(in the rows, 128 means zero)
Facts:
liflo ε skuli; plokle ε vogi; klobavem ε flasan; klobavem ε brinan; plidin ε zakel; plidin ε doletrel; sterim ε mirenor
griplaruk ε posi; buve ε fiplom; pitur ε klatar; naplun ε plobreklu; naplun ε plokle; kogam ε drutres; gevom ε trisiner
gevom ε flokudu; gevom ε pemuplok; plobreklu ε vogi; kladriklum ε naplun; grastus ε klatar; sedazos ε flafor; klerar ε nakobrem
feve ε vogro; doginir ε degriti; luflir ε dedris; doletrel ε segra; skigi ε nepli; leris ε drudrar; gobrol ε skatriflok
pluzus ε muplem; brosak ε vazo; mesi ε gradus; soklo ε nupegal; soklo ε dumopos; grifil ε muplem; plaskul ε griplaruk
grobo ε buve; nepli ε skigi; flasan ε kiklem; flasan ε brinan; bokol ε dedris; bokol ε dreskom; klidobi ε brugun
brutil ε nakobrem; devidre ε seflevak; ranu ε plaskul; gani ε fatrek; gani ε serir; degriti ε doginir; serir ε gani
serir ε doginir; posi ε ranu; seflevak ε drofas; trudol ε sutinol; drudrar ε baban; skaplum ε zuva; bidritan ε nupegal
bidritan ε soklo; skipo ε gidi; tronoklos ε klidobi; plosti ε vogro; vogro ε mige; vogro ε fodra; nupegal ε soklo
drutres ε kogam; norom ε drofas; mirenor ε sterim; kotru ε brosak; zakel ε doletrel; gidi ε mesi; gidi ε gradus
sutinol ε klaskefan; pemuplok ε trisiner; vazo ε kotru; mige ε plosti; mige ε fodra; kaga ε kogam; motram ε liflo
motram ε mefal; kibi ε grastus; kibi ε klatar; skatriflok ε gobrol; semun ε tranik; muplem ε pluzus; plami ε dedris
liflo ρ 996; plokle ρ 911; klobavem ρ 996; plidin ρ 158; zevok ρ 996; pupi ρ 996; sterim ρ 996
fugi ρ 911; vimutis ρ 996; griplaruk ρ 996; dreskom ρ 911; skuli ρ 711; fodra ρ 158; brinan ρ 158
buve ρ 158; pitur ρ 996; flogru ρ 158; naplun ρ 711; kogam ρ 996; gevom ρ 158; daska ρ 711
plobreklu ρ 911; kladriklum ρ 27; grastus ρ 911; fiplom ρ 996; sedazos ρ 996; klerar ρ 996; feve ρ 911
drudel ρ 911; klatar ρ 996; doginir ρ 996; flokudu ρ 996; teru ρ 911; luflir ρ 27; doletrel ρ 911
drofas ρ 996; fifol ρ 996; skigi ρ 711; leris ρ 158; gobrol ρ 27; brabi ρ 158; pluzus ρ 996
trisiner ρ 27; pograklor ρ 158; fatrek ρ 158; brosak ρ 911; mesi ρ 158; soklo ρ 996; ritugra ρ 158
gukla ρ 158; grifil ρ 27; zupas ρ 911; drefla ρ 996; plaskul ρ 27; grobo ρ 911; nepli ρ 996
mukan ρ 996; flasan ρ 996; brugun ρ 996; bokol ρ 911; klidobi ρ 911; brutil ρ 27; devidre ρ 996
ranu ρ 996; gani ρ 158; flafor ρ 911; degriti ρ 996; serir ρ 996; posi ρ 158; seflevak ρ 27
trudol ρ 996; drudrar ρ 996; ritrer ρ 158; flodris ρ 996; skaplum ρ 158; bidritan ρ 911; klaruk ρ 911
mefal ρ 996; skipo ρ 27; tronoklos ρ 158; plosti ρ 911; vogro ρ 158; nupegal ρ 911; drutres ρ 27
dedris ρ 158; dumopos ρ 158; norom ρ 911; dabrikas ρ 158; mirenor ρ 911; romun ρ 711; nakobrem ρ 27
kotru ρ 996; zakel ρ 158; moplen ρ 996; renel ρ 711; sketum ρ 27; gustu ρ 996; flokoron ρ 996
gradus ρ 996; gidi ρ 27; baban ρ 27; sutinol ρ 711; pemuplok ρ 158; greklu ρ 27; klaskefan ρ 996
dredrel ρ 711; vazo ρ 711; mige ρ 911; kaga ρ 27; kiklem ρ 27; motram ρ 996; zuva ρ 911
tranik ρ 27; segra ρ 996; kibi ρ 158; sabril ρ 911; vogi ρ 158; skatriflok ρ 27; semun ρ 27
skado ρ 711; muplem ρ 911; plami ρ 27; klobavem ψ zakel; sterim ψ ritrer; fugi ψ skesti; vimutis ψ steze
griplaruk ψ letel; dreskom ψ dumopos; skuli ψ zakel; fodra ψ gustu; brinan ψ tofen; buve ψ greklu; pitur ψ kiklem
flogru ψ pladol; naplun ψ ritrer; daska ψ rikal; plobreklu ψ gobrol; kladriklum ψ bregram; fiplom ψ troklo; sedazos ψ steze
klerar ψ trolager; feve ψ zunon; klatar ψ bregram; doginir ψ pluklok; teru ψ greklu; luflir ψ klatar; doletrel ψ tuklen
drofas ψ klofla; fifol ψ kivon; skigi ψ fanun; leris ψ teru; brabi ψ pluklok; pograklor ψ gustu; fatrek ψ sterim
brosak ψ bekuve; mesi ψ trolager; soklo ψ sterim; drefla ψ troklo; nepli ψ dumopos; mukan ψ sketum; klidobi ψ semun
ranu ψ buzel; flafor ψ tibran; degriti ψ kivon; serir ψ degriti; posi ψ surur; seflevak ψ rikal; trudol ψ trepo
skaplum ψ pemuplok; bidritan ψ famunom; klaruk ψ kaga; mefal ψ seflevak; vogro ψ sketum; drutres ψ posi; mirenor ψ kiklem
romun ψ sterim; nakobrem ψ sketum; kotru ψ surur; zakel ψ steze; moplen ψ bazil; renel ψ pezis; sketum ψ pezis
pemuplok ψ klofla; greklu ψ zakel; klaskefan ψ sabril; dredrel ψ sudral; mige ψ romun; kaga ψ bazil; motram ψ plaskon
zuva ψ gezul; segra ψ klufel; sabril ψ gobrol; skatriflok ψ sutinol; semun ψ steze; skado ψ sabril; plami ψ tuklen
liflo ξ b; plokle ξ c; klobavem ξ b; plidin ξ a; zevok ξ b; pupi ξ a; sterim ξ a
fugi ξ d; vimutis ξ a; griplaruk ξ c; dreskom ξ a; skuli ξ b; fodra ξ c; brinan ξ a
buve ξ a; pitur ξ c; flogru ξ a; naplun ξ a; kogam ξ c; gevom ξ c; daska ξ b
plobreklu ξ a; kladriklum ξ a; grastus ξ a; fiplom ξ a; sedazos ξ d; klerar ξ c; feve ξ d
drudel ξ a; klatar ξ b; doginir ξ d; flokudu ξ d; teru ξ b; luflir ξ d; doletrel ξ d
drofas ξ c; fifol ξ c; skigi ξ b; leris ξ a; gobrol ξ a; brabi ξ d; pluzus ξ b
trisiner ξ a; pograklor ξ c; fatrek ξ c; brosak ξ c; mesi ξ b; soklo ξ d; ritugra ξ b
gukla ξ a; grifil ξ b; zupas ξ a; drefla ξ b; plaskul ξ d; grobo ξ b; nepli ξ d
mukan ξ a; flasan ξ d; brugun ξ b; bokol ξ c; klidobi ξ b; brutil ξ d; devidre ξ a
ranu ξ a; gani ξ c; flafor ξ b; degriti ξ c; serir ξ c; posi ξ a; seflevak ξ c
trudol ξ c; drudrar ξ a; ritrer ξ d; flodris ξ b; skaplum ξ d; bidritan ξ d; klaruk ξ b
mefal ξ a; skipo ξ a; tronoklos ξ a; plosti ξ d; vogro ξ a; nupegal ξ d; drutres ξ d
dedris ξ b; dumopos ξ b; norom ξ b; dabrikas ξ d; mirenor ξ b; romun ξ d; nakobrem ξ d
kotru ξ a; zakel ξ b; moplen ξ d; renel ξ c; sketum ξ c; gustu ξ a; flokoron ξ b
gradus ξ b; gidi ξ c; baban ξ a; sutinol ξ c; pemuplok ξ b; greklu ξ a; klaskefan ξ b
dredrel ξ a; vazo ξ d; mige ξ d; kaga ξ c; kiklem ξ b; motram ξ d; zuva ξ b
tranik ξ d; segra ξ c; kibi ξ b; sabril ξ d; vogi ξ d; skatriflok ξ a; semun ξ c
skado ξ d; muplem ξ c; plami ξ a

Known rows:
drutres: [158 149  56 125  61 127 169 129 112 173 141 140 138 180 137 132 158 180
 186 105 150  90 152 105 160  81 136 110 136 131 101 113 157 122 140 111
 149 128]
pograklor: [136 155 101  99 107 150 162 112 108 140 120 153 132 166 123 114 135 154
 132  90  99 132 137 135 158  93 117 162 111 104 110 159 182 156 132  81
 131 166]
pupi: [135 138  94  59 111 134 173 122 152 143 114 135 137 130 125 148 142 168
 130  95  99 134 171  94 194  47  99 149 140 149 112 163 163 154 119 100
 136 203]
mefal: [153 141 107  62 104 128 175 119 135 130 103 136 137 141 145 143 143 163
 140 106  89 120 166 103 187  46  92 125 127 136 126 169 170 153 114 101
 144 190]
posi: [175 148  84  65  92 141 171 127 112 152 112 133 152 164 144 160 141 144
 144 123 101 116 162  73 181  47 101 131 136 130 109 167 165 139 141 111
 172 179]
ranu: [166 137  88  64  81 140 171 127 111 154 117 126 152 158 142 157 153 149
 143 121 101 110 166  77 185  47 101 141 136 141 114 162 172 139 134 111
 171 182]
nakobrem: [172 159  74 127  96 126 171 116 123 143 144 156 119 159 141 106 155 211
 178  72 133  98 154 154 173  79 109  99 141 140 114 129 168 140 126  99
 149 161]
troklo: [131 131  80  84 106 140 178 112 127 133 128 142 131 133 121 129 151 170
 131  84 123 133 169 119 169  54 121 139 147 130 108 138 153 151 118  98
 130 199]
klofla: [132 130  80  83 107 140 179 111 128 132 127 141 131 133 121 129 151 170
 132  84 122 132 169 118 169  53 122 138 147 131 109 137 153 151 118  96
 130 198]
muplem: [102 159  71 102  95 169 161 117  96 183 148 129 138 180 100 138 139 142
 130 100 132 132 152  88 158  85 143 188 121  90  84 131 171 138 128  90
 139 152]
brabi: [169 153  82 119  91 120 167 126 138 131 132 165 134 155 133 115 154 190
 176  88 127 115 145 147 166  86 123 101 143 137 107 134 151 143 141 106
 130 156]
klaruk: [171 130  83 100 113 142 180 105  95 127 136 152 129 147 145 118 140 158
 143  92 121 137 156 118 160  63 128 117 129 108 113 141 164 149 132  90
 120 175]
seflevak: [145 146  79 102  83 156 163 114  79 168 121 135 142 186 128 124 143 144
 130  99 115 110 141 121 150  94 126 173 121 115 107 146 183 141 153  83
 168 156]
renel: [136 164 102 102 114 156 162 107 101 139 133 151 124 166 122 110 139 164
 134  84 100 131 141 138 165  88 111 160 111  96 110 155 189 156 118  82
 138 172]
buzel: [131 132  80  84 107 141 178 111 127 134 129 141 131 132 119 129 152 171
 131  83 122 132 170 119 169  54 122 140 148 131 107 137 153 152 117  98
 129 199]
griplaruk: [141 141  84 101  75 156 158 119  83 161 131 137 144 181 120 126 157 143
 133 106 109 115 139 112 159  91 125 184 119 119 108 146 189 141 146  90
 159 162]
norom: [166 126  53 101 101 157 174 115  90 159 157 142 142 152 121 138 149 151
 136  95 139 140 161  85 165  62 144 153 150 125  90 129 159 137 155  97
 136 181]

Rows:
No name comes twice in this set of rows, the named rows included.
[185 144  87 123  53 131 158 139 107 157 152 145 145 154 129 131 180 196
 169 101 141 101 148 142 163  76 145 126 150 154  92 134 170 135 141 127
 146 137]	sedazos
[135 139  78  86 113 146 178 107 124 136 141 141 124 134 121 125 154 182
 135  77 123 129 171 116 178  48 113 139 145 130 108 137 164 151 108  96
 135 204]	pezis
[178 144  60 124  67 128 169 129 109 160 135 148 143 173 137 125 161 182
 174  96 143  93 150 135 159  86 131 114 152 148 102 123 152 129 160 109
 164 147]	luflir
[153 161  89 123  85 132 180 133 127 142 137 176 137 144 139 106 159 174
 189  96 116 112 169 168 166 121 114 113 140 128  98 143 132 146 146 109
 116 159]	romun
[134 148  79 103  81 155 164 114  81 173 123 131 138 189 128 127 141 144
 136 104 118 109 142 107 151  91 127 171 112 106 105 142 185 138 142  84
 159 147]	kaga
[130 156 100  98 104 150 162 111 110 142 121 152 130 167 124 116 136 154
 135  92 101 132 137 129 159  93 118 161 108 100 109 157 185 155 127  82
 128 160]	fodra
[148 141  64  97  92 167 158 119 102 163 138 148 150 167 100 139 149 143
 121  83 112 145 141 126 162 113 128 205 156 132 102 163 177 152 169  92
 169 179]	gani
[144 139  72 116  89 120 165 127 153 142 141 158 133 142 112 119 164 198
 166  77 135 121 152 141 174  83 130 128 155 160 103 122 149 142 140 104
 120 172]	flokudu
[159 118  64  97 111 140 177 108 114 149 138 148 126 136 130 124 141 170
 136  78 129 140 160 104 168  64 131 144 139 142 104 136 169 148 144  83
 113 185]	kiklem
[177 127  81  99 108 138 176 108 101 125 136 156 130 146 144 121 144 159
 147  95 116 138 150 105 166  62 126 122 125 117 113 143 173 149 136  91
 115 176]	daska
[150 146  93  67  73 151 186 137 101 170 120 142 155 147 151 146 157 133
 160 130  87 106 192  97 186  89  88 156 131 137 104 174 152 143 145 113
 152 186]	sterim
[182 150  65 123  72 128 164 132 117 149 141 157 146 172 131 128 163 177
 179 102 136 105 144 124 164  84 131 113 149 141  98 129 152 130 159 114
 155 149]	skaplum
[147 146  67 119  96 125 169 124 148 152 136 155 129 145 118 119 150 199
 163  71 141 117 156 149 167  85 130 124 159 157  98 123 144 143 144  99
 128 166]	tranik
[142 168  92 108 119 161 164  97  90 152 143 144 109 171 133 101 139 187
 138  68 104 112 147 141 174  82  93 159 106 104 117 153 210 153 107  72
 155 176]	sketum
[175 139  66 123  61 125 164 132 114 150 142 150 145 169 129 125 175 180
 177 101 135  98 147 125 166  84 130 121 150 152 105 122 158 128 155 114
 156 154]	motram

The same nodes again, as new rows of numbers:
Known rows:
serir: [124 147 111 117 186 117 104 131 151 173 138 121 129 164 131 145 133 135
  90 116 153  95 148 138 113 108 137 128 175 126 113 140 178  82 106 115
 124 155 114 101 119 102 142 144 106 125 179 162 161 116 150]
skaplum: [152 116 111 138 145 106 103 114 106  96 118 111 131  75 125 153 137 130
  93 147 139 119 147 124 127 101  90 123  84 103  71 174 123 157 156 149
  92  95 163 112 124 136 134 135 133 117 121 122 138 152 148]
pemuplok: [141 129 148 138 113 107 132 131  98 110 102 137 133 115 132 142 122 102
 134 149 123 139 123 138 139 151 136 129 113 111 111 132 115 159 148 109
 141 129 117 138 132 120 134 129 120 151 129 129 123 150 101]
gevom: [112 134 100  88 187 119 104 132 137 156 120 107 126 148 111 102 125 149
  71 136 139 112 130 131  83 101 131 126 105 121  99 114 172  87 134 141
  93 156 145  83 108 111 166 113  92  94 143 148 132 156 140]
pluzus: [155 119 142 163 109 114 133 107 134 113 119 119 139 123 135 154 134 120
 134 134 112 135 137 128 128 145 113 119 111 125 115 159 114 156 134 136
 120 119 145 137 138 125 131 127 143 120 110 128 108 146 121]
gezul: [126 135 129 102 134 132 155 149 135 139 122 109 126  92 115 114 133 112
 110 157 138 133  91 130 118 147 145 158 121 137 157 124 107  97 161 111
 116 138 121 146 123 140 117 117 100 104 102 129 151 149 137]
gradus: [157 139 187 161 106  81 134 140 116 137 109 131 138 137 123 152 138 116
 166 131 144 146 135 152 159 167 145 136 163 148 135 139 108 150 115  88
 190 148  97 129 116 114 108 172 131 169 147 133 146 146 105]
drudel: [ 90 121 117 144 119 129 120 106 118 114 139 167 113 182 144  97 115 153
 154  81 134 159 131 109 120 109 115 101 151 119 134 103 137 161 108 145
 132 149 111 161 170 132 153 131 144 158 108 121  73 104  99]
buve: [113 129  91 116 133 125  77 176 126 111 131 174 125 173 103  49 124 137
 169 113 142 166 154 118 165  66 148  73 112 170 147  76 155 141  84  90
 151  78 156 123 182 130  89 114 155 186 117 105  73 134 127]
fatrek: [113 125 109  65 160 180 137 206 158 121 143 173 123 169 116 137  98 170
 105 105 133  53 158 155 107 108 168 149 149 122 154 163  87  34  91  78
 197 167  66  78  61  81 133 178 104 169 209 173 153 126 120]
sterim: [ 89  96 121 130 113 148 171 163 169  79 144 162 133 204  92  76 122 201
 144  82 151 145 139 145 102 106 116 133 149 158 197 150  41 127  93 161
 225 175 117  94 121 104 115 188 185 167 106 111  58 161  92]
mirenor: [165 122 171 183 129  77 127 133 132 125 108 140 132 148 124 153 143 129
 139 116 173 155 171 153 152 109 108 129 162 131 104 176 125 180 116 100
 143 119 125 123 129 127 127 184 137 154 114 112 123 185 116]
soklo: [159  84 137 138 115 153 155 158 152  92 142 146 132 123  96 160 138 164
 118 113 109  87 184 146 122 129 103 156 107 128 116 219  37 107 107 123
 192 121 132  68  76 110 124 177 162 130 166 128 125 156 127]
tranik: [151 148 180 130  76 120 181 125  91 160  79 123 111 111  90 140 135  96
 179 159  86 130 130 143 147 212 158 185 125 133 111  94 154 146 141 104
 188 124 121  98  57 100 145 100 129 128 202 111 149  96 106]
bregram: [118 128 131  93 135 127 155 136 138 140 111  96 132  94 116 119 144 113
 114 169 134 140  77 131 113 151 144 157 123 139 155 112 117 112 174 127
 112 145 116 147 121 139 105 121  94 104 100 125 156 151 133]
kaga: [116 134  71  98 149 164 145  84 163 180 117  88 104 126 110 121 129 135
  72 158  89 104 123 117  74 135 121 142  92 113 106  98 200  80 140 211
  66 125 193  71  98 101 191  74 131  53 144 126 119  94 156]
tofen: [119 139 119 100 133 122 151 147 130 137 116 103 129  96 119 113 138 112
 119 161 132 131  95 127 125 142 143 161 128 137 157 124 111 103 166 125
 111 139 121 152 121 137 121 118  96 107  98 122 148 156 133]

Rows:
No name comes twice in this set of rows, the named rows included.
[188 112 141 131  91 137 123 135 113 159  98 167 108 151  93 123 154  99
 192 117  43 152 179 109 161 140 135  97  57 139  78  99 145 151  78  47
 111  70 157 109 155 103 132  77 134 121 156  90  83 146  98]	klidobi
[146 129 151 173 128 103 106 127 134  98 156 134 158 114 160 179 121 102
 148 131 137 113 116 134 153 151 131 104 167 127 153 181  87 150 121 115
 145 136  78 168 142 158  84 168 135 168 131 157 165 126 132]	klatar
[ 79 153 116 149 131  71 136 110 156 121 124 114 142 188 116  56 130 145
 152 127 213 188  91 159 129 129 145 123 184 169 205 103 142 176 141 200
 202 156 132 128 115 144  96 174 176 180  91 100 108 138 127]	gobrol
[164 103 109 165 141 113 106  90 137 107 156 118 132 101 137 165 140 131
 103 108 107 106 159 107 124 109  75 107  90  98  59 194 121 160 125 143
  71 101 141 128 137 156 149 132 144  91 134 130 133 145 142]	feve
[116 132  90 110 103 156 107 137 157 124 144 158 139 190 105  54 131 118
 196 132  99 157 108 112 160 122 155  66 109 182 188  57 153 139  81 137
 150  86 158 129 163 148  68  85 176 143 111  92 102  92 148]	greklu
[ 91 138 129 147 108 111 123 117 122 123 131 155 121 175 126  83 125 154
 155 106 151 167 127 117 130 112 118 121 155 144 142  98 151 153 110 160
 169 148 142 137 155 105 140 138 158 170 101 120  73 110  98]	drudrar
[144 101 142 159 130  91 126  93 118 124 132 110 134 129 136 153 137 112
 126 119 114 135 134 119 122 154 107 120 113 116  82 162 124 172 131 110
 113 145 106 132 123 136 137 144 123 113 165 135 146 168 113]	sabril
[129 153 130 113 167 129 109 140 144 179 143 131 135 164 133 146 121 135
 110 116 146  80 155 141 120 126 157 129 189 136 134 129 171  81  91  90
 157 166  82 111 112  98 135 152  87 152 197 172 173 100 143]	segra
[ 84 109  83 135 115 149 105  81 133 102 165 136 117 148 146 100 130 154
 118 108 112 139 120  87 108 104  88  99 109 121 132 116 133 139 119 209
  92 132 167 154 176 136 159 104 166 118  79 129  54  98 126]	devidre
[ 91 135 117 144 106 131 122 107 129 109 142 163 120 164 131  99 122 140
 157 106 134 149 122 114 125 118 114 107 150 138 154 110 142 145 107 164
 153 144 125 154 161 113 143 126 151 161 114 137  71  99 106]	pupi
[149 118 147 148  83 151 138  97 111 120 127 143 127 105 146 170 122 101
 151 135  59 110 122 115 141 180 125 115 101 112 113 131 111 138 130 120
 113 123 118 153 144 108 139  97 125 124 144 148 110 110 107]	liflo
[118 132 115 100 147 149 130 104 133 179 123 115  95 154 125 133 136 138
  94 120  76  98 132 110  89 139 136 135 115 116  92  96 188  80 105 136
  90 160 135  93 119  85 187  86 102  86 170 155 123 106 123]	kogam

